Here is a tiny trained network, its code and every weight. The questions are about switching its units off for an input and a target symbol, where a switched-off unit gives its printed mean instead of its output.

import numpy as np


def w(rows, s, z=0):
    codes = np.array(rows[::2]) - 128.0
    scale = np.full(codes.shape[1], s)
    scale[-1] = z or s
    return codes * scale


def norm(h):
    return h / np.sqrt((h * h).mean(-1, keepdims=True) + 1e-5)


def f(y):
    return y / 2 * (1 + np.tanh(0.7978845608 * (y + 0.044715 * y**3)))


def softmax(a):
    e = np.exp(a - a.max(-1, keepdims=True))
    return e / e.sum(-1, keepdims=True)


def log_softmax(a):
    a = a - a.max(-1, keepdims=True)
    return a - np.log(np.exp(a).sum(-1, keepdims=True))


def net(x, mask):
    ids = ['ΓΛΣΩαβδεηθμξτφ'.index(c) for c in x.split()]
    T = len(ids)
    res = E[ids] + P[:T]
    u = 0
    for l in range(3):
        q, k, v = (norm(res) @ M[l].T for M in (Q, K, V))
        z = softmax(np.where(np.tri(T) > 0, q @ k.T / 2**0.5, -1e9)) @ v
        res = res + np.where(mask[u], z, O[l][:, -1]) @ O[l][:, :-1]
        u += 1
        y = f(norm(res) @ A[l][:, :-1].T + A[l][:, -1])
        res = res + np.where(mask[u : u + 8], y, B[l][:, -1]) @ B[l][:, :-1]
        u += 8
    return log_softmax(norm(res)[-1] @ U[:, :-1].T + U[:, -1])


Q, K, V, O, A, B = {}, {}, {}, {}, {}, {}
E = w([
[179,111,130,84,158,155,237],'Γ',
[190,39,194,150,72,83,110],'Λ',
[145,151,114,142,107,98,134],'Σ',
[173,171,57,177,115,214,106],'Ω',
[1,223,196,181,66,131,153],'α',
[216,107,251,174,166,83,129],'β',
[133,133,197,17,168,106,69],'δ',
[26,70,68,27,102,239,140],'ε',
[117,110,120,202,161,28,65],'η',
[127,147,80,143,94,114,172],'θ',
[153,156,110,126,111,91,134],'μ',
[81,140,209,136,101,175,158],'ξ',
[135,159,85,136,128,118,104],'τ',
[69,181,173,180,211,212,90],'φ',
],0.0074)
P = w([
[89,46,67,147,138,190,95],'0',
[99,106,124,89,42,103,71],'1',
[144,84,100,90,81,86,70],'2',
[144,71,90,128,86,111,68],'3',
[208,91,138,164,120,97,171],'4',
[196,87,124,192,82,84,183],'5',
[236,135,140,124,104,35,117],'6',
[251,154,166,126,110,30,113],'7',
[249,144,163,155,101,32,136],'8',
],0.0016)
Q[0] = w([
[170,71,161,37,109,150,252],'0.h1',
[186,223,90,203,32,38,58],'0.h1',
],0.0036)
K[0] = w([
[225,79,141,80,97,83,63],'0.h1',
[124,144,46,254,132,122,201],'0.h1',
],0.004)
V[0] = w([
[4,43,158,102,145,222,112],'0.h1',
[176,26,109,210,39,156,125],'0.h1',
],0.0027)
O[0] = w([
[112,78,233,110,182,95,111,3],'0.h1',
[227,24,164,1,71,133,171,163],'0.h1',
],0.0042,0.0022)
A[0] = w([
[130,169,163,7,213,163,66,4],'0.n1',
[3,128,95,82,94,131,131,165],'0.n2',
[169,166,174,160,106,33,63,131],'0.n3',
[74,93,145,48,210,209,120,82],'0.n4',
[151,58,181,155,174,155,125,152],'0.n5',
[83,152,72,141,121,142,205,114],'0.n6',
[127,81,180,193,36,147,120,161],'0.n7',
[113,176,215,96,195,118,93,94],'0.n8',
],0.0045,0.0025)
B[0] = w([
[93,218,82,69,80,7,53,130],'0.n1',
[158,52,76,36,106,131,62,158],'0.n2',
[117,79,71,89,107,107,220,253],'0.n3',
[1,161,83,92,133,65,82,135],'0.n4',
[186,88,173,73,141,128,47,136],'0.n5',
[174,162,188,136,165,22,60,160],'0.n6',
[201,122,111,10,211,80,194,193],'0.n7',
[237,182,109,157,189,82,66,151],'0.n8',
],0.0033,0.0024)
Q[1] = w([
[124,138,1,203,86,16,63],'1.h1',
[167,134,215,162,146,78,189],'1.h1',
],0.0049)
K[1] = w([
[127,32,113,217,169,163,118],'1.h1',
[116,210,152,186,72,3,189],'1.h1',
],0.0052)
V[1] = w([
[174,63,95,78,129,41,88],'1.h1',
[123,172,151,193,5,74,94],'1.h1',
],0.003)
O[1] = w([
[135,214,171,78,207,164,199,251],'1.h1',
[169,87,41,141,255,170,85,201],'1.h1',
],0.0047,0.0017)
A[1] = w([
[172,77,107,142,75,72,163,112],'1.n1',
[43,192,177,223,65,108,130,78],'1.n2',
[201,2,161,119,162,193,117,74],'1.n3',
[116,121,158,195,217,224,60,39],'1.n4',
[206,105,140,229,94,247,98,6],'1.n5',
[145,71,80,211,159,66,142,56],'1.n6',
[124,117,130,64,190,157,202,185],'1.n7',
[130,199,45,217,161,139,128,57],'1.n8',
],0.004,0.0021)
B[1] = w([
[121,127,197,51,196,152,132,239],'1.n1',
[162,32,222,174,75,33,122,122],'1.n2',
[229,172,144,80,14,150,24,146],'1.n3',
[120,125,164,147,180,219,65,93],'1.n4',
[132,140,103,28,53,112,3,96],'1.n5',
[144,77,41,28,173,86,141,185],'1.n6',
[68,187,81,136,111,183,140,251],'1.n7',
[110,151,108,103,111,17,163,194],'1.n8',
],0.0036,0.0017)
Q[2] = w([
[177,92,200,204,125,253,101],'2.h1',
[140,207,131,145,60,226,198],'2.h1',
],0.0047)
K[2] = w([
[117,149,166,150,19,49,176],'2.h1',
[158,2,166,149,127,73,45],'2.h1',
],0.0039)
V[2] = w([
[52,214,211,166,181,252,90],'2.h1',
[228,133,159,133,136,90,51],'2.h1',
],0.003)
O[2] = w([
[105,201,14,77,53,141,164,3],'2.h1',
[144,167,217,64,167,85,1,116],'2.h1',
],0.0036,0.0024)
A[2] = w([
[56,148,246,170,73,65,200,81],'2.n1',
[132,152,125,12,147,142,55,6],'2.n2',
[143,114,144,199,179,3,29,124],'2.n3',
[236,177,98,213,120,126,171,48],'2.n4',
[204,139,95,149,115,228,101,49],'2.n5',
[193,107,67,143,117,184,180,119],'2.n6',
[40,214,106,210,164,211,137,85],'2.n7',
[63,157,202,130,75,217,110,47],'2.n8',
],0.0043,0.0019)
B[2] = w([
[89,95,139,188,138,25,46,189],'2.n1',
[139,210,105,159,104,55,96,133],'2.n2',
[176,124,140,107,155,140,253,238],'2.n3',
[89,122,135,162,115,115,58,250],'2.n4',
[62,134,145,140,22,170,112,133],'2.n5',
[128,153,179,194,109,139,60,255],'2.n6',
[147,186,186,96,201,162,147,113],'2.n7',
[172,105,59,227,133,152,174,129],'2.n8',
],0.0051,0.0017)
U = w([
[135,161,92,119,120,118,135,34],'Γ',
[155,148,140,155,91,233,193,160],'Λ',
[133,156,169,113,111,146,154,30],'Σ',
[162,139,98,165,39,179,33,235],'Ω',
[50,71,183,193,92,62,93,240],'α',
[253,57,215,56,80,131,114,86],'β',
[105,181,169,23,161,52,45,65],'δ',
[36,90,79,44,85,157,137,253],'ε',
[134,19,106,81,225,125,185,119],'η',
[207,127,28,224,149,113,64,31],'θ',
[136,98,109,118,159,128,113,100],'μ',
[125,156,144,113,75,153,186,102],'ξ',
[73,132,158,135,70,142,236,41],'τ',
[83,220,162,174,239,176,137,107],'φ',
],0.0061,0.002)

Each question gives the input, a string of symbols that net reads in full, and the target symbol t.
The units are the heads (2 rows each of Q, K, V and O) and the neurons (one row each of A and B). Each row of codes is followed by its name. A weight is (code - 128) times the scale printed after its matrix; where a second scale follows, it is the last column's (O, A, B and U).
mask holds one flag per unit, layer by layer, with each layer's heads first. A switched-off unit (its flag False) gives its mean, the last column of its rows in O or B, instead of its output. The means were averaged over made-up inputs and are rounded, as every weight is.
A unit's drop is (log p(t) with every unit on - log p(t) with that unit switched off) / (log p(t) with every unit on - log p(t) with every unit switched off).
The circuit of an input: a set's keep is (log p(t) with only the set's units on - log p(t) with every unit switched off) / (log p(t) with every unit on - log p(t) with every unit switched off). Starting from the 12 units with the biggest drops (on a tie, the unit counted first), units are removed one at a time, each time the one whose removal leaves the highest keep (on an exact tie, the one counted first), for as long as the keep stays at least 0.8.
units of the circuit, in order: the units of the circuit, biggest drop first
unit that matters most: the unit with the biggest drop
k most important neurons: the k neurons with the biggest drops, biggest first
top k neurons in layer l: the k neurons of layer l with the biggest drops, biggest first
drop when u is switched off: that unit's drop, to one decimal
input Ω Λ μ, target β: units of the circuit, in order -> 0.h1, 1.n8, 2.h1
input α α Σ, target η: most important neuron -> 1.n2
input Ω μ μ, target β: top 2 neurons in layer 1 -> 1.n1, 1.n7
input α δ μ, target η: 2 most important neurons -> 0.n1, 1.n1
input η δ Λ θ, target φ: units of the circuit, in order -> 1.h1, 0.n3, 1.n6, 2.h1
input α α ξ, target Ω: units of the circuit, in order -> 1.h1, 1.n3
input η φ τ δ Ω, target Ω: units of the circuit, in order -> 1.n5, 2.n5
input δ ξ ξ, target φ: top 2 neurons in layer 2 -> 2.n7, 2.n8
input Ω μ Σ α ξ, target Ω: 2 most important neurons -> 1.n3, 0.n3
input η ξ η Γ ξ, target α: 2 most important neurons -> 2.n1, 2.n3
input μ θ μ Σ Σ μ, target θ: 4 most important neurons -> 2.n4, 1.n2, 2.n6, 2.n3
input Ω α Γ, target Ω: 2 most important neurons -> 1.n3, 0.n3
input Γ φ δ Γ, target φ: top 2 neurons in layer 2 -> 2.n7, 2.n3
input δ μ φ μ η Γ η μ α, target α: units of the circuit, in order -> 2.n1
input η ξ μ, target φ: top 2 neurons in layer 2 -> 2.n3, 2.n6
input μ μ μ, target θ: 3 most important neurons -> 1.n2, 2.n4, 2.n6
input η η μ μ τ, target φ: 2 most important neurons -> 2.n7, 1.n3
input Γ ξ μ, target α: 2 most important neurons -> 2.n1, 0.n7
input ε μ α Γ, target Ω: top 2 neurons in layer 0 -> 0.n3, 0.n7
input η τ β δ ξ, target φ: unit that matters most -> 0.h1
input β Λ Ω ξ, target β: top 2 neurons in layer 0 -> 0.n7, 0.n5
input μ Λ ε ξ, target β: top 2 neurons in layer 1 -> 1.n3, 1.n4
input Γ Σ θ, target α: top 3 neurons in layer 0 -> 0.n3, 0.n6, 0.n7
input Σ μ τ, target Ω: top 2 neurons in layer 2 -> 2.n5, 2.n6
input η η ε θ, target φ: top 2 neurons in layer 0 -> 0.n3, 0.n6
input η Σ τ, target φ: top 3 neurons in layer 1 -> 1.n3, 1.n6, 1.n8
input α ε Σ, target η: top 2 neurons in layer 2 -> 2.n5, 2.n2
input μ ε Γ, target Λ: most important neuron -> 1.n7
input φ μ ξ ε μ Ω, target Ω: drop when 1.n5 is switched off -> 0.2
